Here is a tiny trained network, its code and every weight. The questions are about switching its units off for an input and a target symbol, where a switched-off unit gives its printed mean instead of its output.

import numpy as np


def w(rows, s, z=0):
    codes = np.array(rows[::2]) - 128.0
    scale = np.full(codes.shape[1], s)
    scale[-1] = z or s
    return codes * scale


def norm(h):
    return h / np.sqrt((h * h).mean(-1, keepdims=True) + 1e-5)


def f(y):
    return np.maximum(y, 0)


def softmax(a):
    e = np.exp(a - a.max(-1, keepdims=True))
    return e / e.sum(-1, keepdims=True)


def log_softmax(a):
    a = a - a.max(-1, keepdims=True)
    return a - np.log(np.exp(a).sum(-1, keepdims=True))


def net(x, mask):
    ids = ['ΓΘΛΣΦδτω'.index(c) for c in x.split()]
    T = len(ids)
    res = E[ids] + P[:T]
    u = 0
    for l in range(2):
        r = norm(res)
        for j in range(2):
            rows = slice(2 * j, 2 * j + 2)
            q, k, v = (r @ M[l][rows].T for M in (Q, K, V))
            z = softmax(np.where(np.tri(T) > 0, q @ k.T / 2**0.5, -1e9)) @ v
            o = O[l][rows]
            res = res + np.where(mask[u + j], z, o[:, -1]) @ o[:, :-1]
        u += 2
        y = f(norm(res) @ A[l][:, :-1].T + A[l][:, -1])
        res = res + np.where(mask[u : u + 8], y, B[l][:, -1]) @ B[l][:, :-1]
        u += 8
    return log_softmax(norm(res)[-1] @ U[:, :-1].T + U[:, -1])


Q, K, V, O, A, B = {}, {}, {}, {}, {}, {}
E = w([
[80,88,113,65],'Γ',
[164,154,92,224],'Θ',
[92,181,2,171],'Λ',
[153,71,166,123],'Σ',
[68,140,71,241],'Φ',
[80,86,172,119],'δ',
[173,93,116,43],'τ',
[153,152,110,237],'ω',
],0.0057)
P = w([
[173,203,202,71],'0',
[2,199,152,109],'1',
[194,141,172,135],'2',
[109,168,144,86],'3',
[192,136,132,98],'4',
[155,148,135,83],'5',
[167,129,106,80],'6',
[145,129,110,81],'7',
[138,116,101,85],'8',
[130,119,116,98],'9',
],0.0061)
Q[0] = w([
[166,57,228,20],'L0H1',
[115,62,105,219],'L0H1',
[69,57,158,95],'L0H2',
[144,3,70,126],'L0H2',
],0.0063)
K[0] = w([
[112,168,200,130],'L0H1',
[164,81,168,1],'L0H1',
[97,224,203,121],'L0H2',
[39,184,77,162],'L0H2',
],0.0059)
V[0] = w([
[68,214,111,196],'L0H1',
[159,138,127,78],'L0H1',
[226,88,90,60],'L0H2',
[219,135,143,254],'L0H2',
],0.0055)
O[0] = w([
[91,68,184,188,254],'L0H1',
[199,152,65,160,154],'L0H1',
[39,109,67,155,94],'L0H2',
[2,209,49,133,206],'L0H2',
],0.0048,0.0021)
A[0] = w([
[74,157,245,158,149],'L0N1',
[67,54,82,64,181],'L0N2',
[209,152,86,117,169],'L0N3',
[127,164,167,47,83],'L0N4',
[122,154,87,52,254],'L0N5',
[160,95,248,153,176],'L0N6',
[216,198,28,253,206],'L0N7',
[190,81,154,147,170],'L0N8',
],0.0046,0.0019)
B[0] = w([
[204,110,90,71,167],'L0N1',
[89,117,187,75,167],'L0N2',
[2,120,120,108,169],'L0N3',
[170,157,65,187,152],'L0N4',
[87,81,159,224,182],'L0N5',
[52,113,58,95,176],'L0N6',
[118,51,115,149,254],'L0N7',
[38,163,148,54,157],'L0N8',
],0.0041,0.0057)
Q[1] = w([
[135,242,84,238],'L1H1',
[178,82,216,16],'L1H1',
[96,163,161,30],'L1H2',
[152,120,197,2],'L1H2',
],0.0077)
K[1] = w([
[96,2,96,178],'L1H1',
[188,217,156,149],'L1H1',
[223,163,227,105],'L1H2',
[143,197,184,193],'L1H2',
],0.0085)
V[1] = w([
[66,27,113,139],'L1H1',
[12,199,197,78],'L1H1',
[254,119,217,149],'L1H2',
[111,121,217,115],'L1H2',
],0.0064)
O[1] = w([
[239,71,49,75,160],'L1H1',
[202,45,184,219,199],'L1H1',
[3,34,93,168,3],'L1H2',
[120,50,79,114,113],'L1H2',
],0.0063,0.0049)
A[1] = w([
[29,134,97,33,4],'L1N1',
[190,50,95,117,124],'L1N2',
[214,170,150,81,161],'L1N3',
[121,167,81,192,70],'L1N4',
[90,92,185,72,203],'L1N5',
[109,201,60,219,104],'L1N6',
[147,198,124,215,166],'L1N7',
[153,254,20,112,152],'L1N8',
],0.0067,0.002)
B[1] = w([
[127,132,148,1,140],'L1N1',
[113,83,114,116,213],'L1N2',
[163,123,181,113,236],'L1N3',
[93,97,57,118,160],'L1N4',
[139,185,29,160,195],'L1N5',
[71,116,49,114,184],'L1N6',
[101,125,126,74,198],'L1N7',
[102,159,166,203,253],'L1N8',
],0.0086,0.0053)
U = w([
[112,121,239,247,184],'Γ',
[59,35,73,167,66],'Θ',
[52,216,85,31,250],'Λ',
[230,25,132,21,106],'Σ',
[229,241,227,85,126],'Φ',
[36,239,98,180,73],'δ',
[162,1,166,170,59],'τ',
[106,76,15,52,161],'ω',
],0.0093,0.002)

Each question gives the input, a string of symbols that net reads in full, and the target symbol t.
The units are the heads (2 rows each of Q, K, V and O) and the neurons (one row each of A and B). Each row of codes is followed by its name. A weight is (code - 128) times the scale printed after its matrix; where a second scale follows, it is the last column's (O, A, B and U).
mask holds one flag per unit, layer by layer, with each layer's heads first. A switched-off unit (its flag False) gives its mean, the last column of its rows in O or B, instead of its output. The means were averaged over made-up inputs and are rounded, as every weight is.
A unit's drop is (log p(t) with every unit on - log p(t) with that unit switched off) / (log p(t) with every unit on - log p(t) with every unit switched off).
The circuit of an input: a set's keep is (log p(t) with only the set's units on - log p(t) with every unit switched off) / (log p(t) with every unit on - log p(t) with every unit switched off). Starting from the 12 units with the biggest drops (on a tie, the unit counted first), units are removed one at a time, each time the one whose removal leaves the highest keep (on an exact tie, the one counted first), for as long as the keep stays at least 0.8.
units of the circuit, in order: the units of the circuit, biggest drop first
unit that matters most: the unit with the biggest drop
top k neurons: the k neurons with the biggest drops, biggest first
top k neurons in layer l: the k neurons of layer l with the biggest drops, biggest first
heads that matter: for each layer, one digit per head in row order, 1 if its drop is at least 0.15 and else 0, layers parted by /
input Θ Λ Λ Λ, target Φ: units of the circuit, in order -> [L1H2]
input τ Λ Σ Λ Φ ω τ Λ Φ, target Φ: heads that matter -> 00 / 11
input τ Σ Θ τ Θ Λ Λ ω Λ δ, target Λ: heads that matter -> 11 / 10
input δ Θ Φ Φ δ Θ, target τ: top 2 neurons in layer 1 -> [L1N5; L1N8]
input Σ Θ Γ Σ Σ δ, target Γ: heads that matter -> 11 / 10
input Φ Φ Γ Θ δ Φ Θ τ, target τ: units of the circuit, in order -> [L1H1; L0H2]
input Σ Φ Θ Φ τ Σ Λ Λ Θ Γ, target Γ: units of the circuit, in order -> [L1H1; L0H1; L0N7; L0N3]
input Γ Θ Θ Γ Θ Φ δ, target ω: heads that matter -> 11 / 01
input ω Λ τ Λ, target Θ: units of the circuit, in order -> [L1H1; L0H1; L1N5; L0N7]
input τ τ δ, target Λ: units of the circuit, in order -> [L0H1; L1H1; L0H2; L0N6]
input Λ ω Θ δ, target Σ: heads that matter -> 10 / 00
input ω Θ τ δ τ Σ Λ Φ Λ Γ, target δ: top 2 neurons -> [L1N5; L0N1]
input Σ Θ Φ, target δ: top 2 neurons -> [L1N8; L0N7]
input τ Γ τ ω Θ Θ τ τ Γ, target Λ: unit that matters most -> L0H1
input Θ τ Λ δ, target Φ: heads that matter -> 01 / 10
input ω ω Φ δ Γ δ τ, target δ: top 3 neurons -> [L0N1; L0N3; L0N8]
input Σ Θ Θ, target δ: top 2 neurons in layer 1 -> [L1N8; L1N6]
input Θ Λ Γ Θ, target Σ: top 2 neurons -> [L0N6; L1N2]
input Θ Σ Φ τ τ Σ, target Φ: heads that matter -> 01 / 10
input δ Σ δ Θ Γ Σ Θ Σ ω, target ω: unit that matters most -> L0H2
input Σ ω Θ Λ Σ, target Γ: top 3 neurons -> [L0N7; L0N3; L0N4]
input ω Θ Σ τ Σ δ, target δ: units of the circuit, in order -> [L1H1; L1N5]
input τ Λ Θ Γ τ Λ Θ Λ Λ, target Φ: units of the circuit, in order -> [L1H2; L1N3]
